Below are the code and all the weights of a small trained network. Each question names an input and a class and asks about switching units off, where a switched-off unit gives its printed mean instead of its output.

import numpy as np


def w(rows, s, z=0):
    codes = np.array(rows[::2]) - 128.0
    scale = np.full(codes.shape[1], s)
    scale[-1] = z or s
    return codes * scale


def f(y):
    return np.maximum(y, 0)


def log_softmax(a):
    a = a - a.max(-1, keepdims=True)
    return a - np.log(np.exp(a).sum(-1, keepdims=True))


def net(x, mask):
    res = np.array(x, float).reshape(1, 8) / 4 @ E
    y = f(res @ A[0][:, :-1].T + A[0][:, -1])
    res = res + np.where(mask, y, B[0][:, -1]) @ B[0][:, :-1]
    return log_softmax(res[-1] @ U[:, :-1].T + U[:, -1])


A, B = {}, {}
E = w([
[63,113,110,141,94,173],'x0',
[99,159,96,156,114,157],'x1',
[148,157,180,216,106,117],'x2',
[174,123,72,184,158,151],'x3',
[47,129,118,191,115,63],'x4',
[110,231,126,104,148,130],'x5',
[131,134,168,125,93,190],'x6',
[100,161,167,127,246,139],'x7',
],0.011)
A[0] = w([
[205,70,68,126,193,167,159],'n0',
[77,87,190,87,166,116,95],'n1',
[142,169,249,141,154,183,121],'n2',
[112,120,132,137,143,76,255],'n3',
[114,90,128,163,94,171,155],'n4',
[99,68,149,170,112,173,142],'n5',
[188,123,154,117,69,189,157],'n6',
[188,132,192,109,101,136,85],'n7',
[143,105,203,121,97,79,217],'n8',
[122,101,116,163,99,155,61],'n9',
[141,138,87,57,90,201,183],'n10',
[114,125,106,112,104,101,69],'n11',
[147,126,176,118,99,98,133],'n12',
],0.014,0.0052)
B[0] = w([
[120,143,198,174,149,11,237],'n0',
[38,110,101,47,143,185,181],'n1',
[85,213,209,171,169,111,238],'n2',
[124,154,111,109,146,95,194],'n3',
[114,135,72,121,91,107,194],'n4',
[139,97,54,101,116,108,192],'n5',
[121,144,118,102,147,100,230],'n6',
[149,140,175,146,137,103,189],'n7',
[144,79,133,104,159,88,202],'n8',
[147,120,28,166,84,172,165],'n9',
[25,163,127,70,192,158,247],'n10',
[149,116,140,185,129,117,149],'n11',
[144,96,135,98,125,74,169],'n12',
],0.012)
U = w([
[85,202,203,160,222,53,177],'0',
[66,117,101,2,171,153,176],'1',
[206,62,114,107,89,23,164],'2',
[187,59,175,108,111,190,51],'3',
[142,122,84,184,43,163,3],'4',
],0.0088,0.0053)

Each question gives the input, the list of numbers given to net, and the class t.
The units are the neurons (one row each of A and B). Each row of codes is followed by its name. A weight is (code - 128) times the scale printed after its matrix; where a second scale follows, it is the last column's (A, B and U).
mask holds one flag per neuron, in row order. A switched-off neuron (its flag False) gives its mean, the last column of its row in B, instead of its output. The means were averaged over made-up inputs and are rounded, as every weight is.
A unit's drop is (log p(t) with every unit on - log p(t) with that unit switched off) / (log p(t) with every unit on - log p(t) with every unit switched off).
The circuit of an input: a set's keep is (log p(t) with only the set's units on - log p(t) with every unit switched off) / (log p(t) with every unit on - log p(t) with every unit switched off). Starting from the 12 units with the biggest drops (on a tie, the unit counted first), units are removed one at a time, each time the one whose removal leaves the highest keep (on an exact tie, the one counted first), for as long as the keep stays at least 0.8.
circuit, biggest first: the units of the circuit, biggest drop first
k most important neurons: the k neurons with the biggest drops, biggest first
drop when u is switched off: that unit's drop, to one decimal
input [3,6,0,-1,1,8,2,-4], class 1: circuit, biggest first : (n0)
input [-2,3,3,1,-4,0,1,-8], class 1: 2 most important neurons : (n10; n2)
input [1,-1,-7,4,-5,3,2,-3], class 0: 3 most important neurons : (n0; n1; n5)
input [4,1,3,2,1,4,3,-7], class 4: 2 most important neurons : (n9; n1)
input [2,6,-4,8,7,-8,6,-1], class 2: 3 most important neurons : (n5; n0; n10)
input [-2,-3,-6,-2,6,3,-4,-5], class 2: circuit, biggest first : (n10; n2)
input [3,4,0,6,3,-2,-6,-8], class 4: 2 most important neurons : (n9; n8)
input [6,-1,7,0,8,-4,7,-1], class 4: 2 most important neurons : (n9; n0)
input [-6,5,-8,-1,3,-2,3,3], class 1: 2 most important neurons : (n2; n1)
input [2,-3,0,-2,-2,-5,3,1], class 1: circuit, biggest first : (n1; n5)
input [4,1,-6,3,-8,3,-3,-3], class 0: 2 most important neurons : (n0; n1)
input [1,8,-1,-5,6,5,2,-3], class 1: 2 most important neurons : (n0; n2)
input [7,0,-7,5,7,8,4,0], class 1: drop when n0 is switched off : 0.5
input [5,-4,1,-6,1,-8,-7,5], class 1: circuit, biggest first : (n1)
input [-1,-7,-4,5,6,-1,-1,-1], class 2: drop when n2 is switched off : 0.9
input [4,4,2,1,-3,7,3,-5], class 1: drop when n0 is switched off : 0.3
